Here is a tiny trained network, its code and every weight. The questions are about switching its units off for an input and a class, where a switched-off unit gives its printed mean instead of its output.

import numpy as np


def w(rows, s, z=0):
    codes = np.array(rows[::2]) - 128.0
    scale = np.full(codes.shape[1], s)
    scale[-1] = z or s
    return codes * scale


def f(y):
    return y / 2 * (1 + np.tanh(0.7978845608 * (y + 0.044715 * y**3)))


def log_softmax(a):
    a = a - a.max(-1, keepdims=True)
    return a - np.log(np.exp(a).sum(-1, keepdims=True))


def net(x, mask):
    res = np.array(x, float).reshape(1, 6) / 4 @ E
    y = f(res @ A[0][:, :-1].T + A[0][:, -1])
    res = res + np.where(mask, y, B[0][:, -1]) @ B[0][:, :-1]
    return log_softmax(res[-1] @ U[:, :-1].T + U[:, -1])


A, B = {}, {}
E = w([
[129,134,126,133,128,135,132],'x0',
[42,185,112,129,242,149,53],'x1',
[92,185,43,2,119,127,201],'x2',
[153,179,197,160,191,9,204],'x3',
[140,118,132,109,140,124,122],'x4',
[131,124,126,127,134,128,131],'x5',
],0.0081)
A[0] = w([
[219,82,136,154,29,162,152,255],'n1',
[120,174,62,36,85,132,207,203],'n2',
[199,148,208,200,247,47,146,190],'n3',
[142,123,189,237,186,101,53,242],'n4',
[52,133,88,146,185,209,60,215],'n5',
[78,78,122,167,150,185,36,243],'n6',
[128,81,224,123,90,52,188,160],'n7',
[35,222,114,82,254,141,140,207],'n8',
[196,101,156,119,102,103,250,226],'n9',
[163,62,151,178,37,149,99,237],'n10',
[159,126,199,207,197,104,77,204],'n11',
[69,131,79,25,66,114,179,211],'n12',
[152,24,80,149,56,196,124,228],'n13',
[96,129,59,53,75,215,163,168],'n14',
[173,133,217,166,137,37,195,170],'n15',
[102,165,29,9,7,144,184,239],'n16',
[209,127,175,141,122,40,235,144],'n17',
[102,202,146,97,229,28,198,183],'n18',
[135,51,174,173,95,179,81,238],'n19',
],0.0062,0.0039)
B[0] = w([
[228,95,173,105,16,56,162,239],'n1',
[157,165,86,114,236,123,222,210],'n2',
[84,123,191,213,121,149,177,254],'n3',
[49,78,248,151,78,180,110,250],'n4',
[78,61,110,37,164,210,37,209],'n5',
[128,23,154,90,124,152,27,214],'n6',
[195,174,130,211,64,159,141,206],'n7',
[44,184,72,112,253,98,70,224],'n8',
[209,197,120,163,93,106,173,230],'n9',
[189,85,200,83,20,79,111,225],'n10',
[57,72,212,198,94,189,124,226],'n11',
[175,149,56,82,187,131,205,203],'n12',
[162,19,164,14,82,66,162,215],'n13',
[165,95,63,64,169,166,192,191],'n14',
[166,188,172,241,109,190,156,236],'n15',
[171,124,50,87,170,124,188,239],'n16',
[162,220,111,195,105,160,126,231],'n17',
[61,212,136,199,182,41,133,229],'n18',
[135,47,202,75,31,98,53,219],'n19',
],0.0059,0.0082)
U = w([
[174,72,175,70,73,2,96,250],'0',
[92,84,158,71,117,200,40,96],'1',
[181,93,98,54,124,129,210,130],'2',
[122,134,55,72,185,213,90,140],'3',
[190,159,169,182,63,174,138,160],'4',
[50,115,176,187,161,184,131,63],'5',
[217,212,102,156,148,108,181,28],'6',
[66,195,116,121,177,9,125,151],'7',
],0.0062,0.0011)

Each question gives the input, the list of numbers given to net, and the class t.
The units are the neurons (one row each of A and B). Each row of codes is followed by its name. A weight is (code - 128) times the scale printed after its matrix; where a second scale follows, it is the last column's (A, B and U).
mask holds one flag per neuron, in row order. A switched-off neuron (its flag False) gives its mean, the last column of its row in B, instead of its output. The means were averaged over made-up inputs and are rounded, as every weight is.
A unit's drop is (log p(t) with every unit on - log p(t) with that unit switched off) / (log p(t) with every unit on - log p(t) with every unit switched off).
The circuit of an input: a set's keep is (log p(t) with only the set's units on - log p(t) with every unit switched off) / (log p(t) with every unit on - log p(t) with every unit switched off). Starting from the 12 units with the biggest drops (on a tie, the unit counted first), units are removed one at a time, each time the one whose removal leaves the highest keep (on an exact tie, the one counted first), for as long as the keep stays at least 0.8.
circuit, biggest first: the units of the circuit, biggest drop first
unit that matters most: the unit with the biggest drop
top k neurons: the k neurons with the biggest drops, biggest first
drop of u: that unit's drop, to one decimal
input [-6,-6,1,-4,-2,-7], class 2: circuit, biggest first => n16, n14
input [2,4,6,2,7,0], class 7: circuit, biggest first => n18, n8
input [8,2,1,6,-6,-4], class 7: circuit, biggest first => n18
input [5,0,5,6,5,0], class 6: circuit, biggest first => n17, n4, n19
input [-3,0,5,8,-4,-8], class 6: top 3 neurons => n15, n17, n9
input [3,7,-4,0,3,0], class 1: circuit, biggest first => n5, n6
input [5,3,5,1,0,-1], class 7: top 2 neurons => n18, n8
input [-4,1,5,1,0,-7], class 7: top 2 neurons => n8, n18
input [8,-7,7,1,-4,-1], class 6: top 2 neurons => n9, n17
input [2,3,2,5,-8,3], class 7: top 2 neurons => n18, n8
input [5,-1,1,7,-2,-2], class 6: drop of n18 => 0.2
input [0,1,6,-5,-2,7], class 3: drop of n8 => 0.1
input [-4,-6,0,-8,6,-5], class 0: drop of n14 => -0.1
input [-1,1,-1,2,5,-3], class 5: unit that matters most => n1
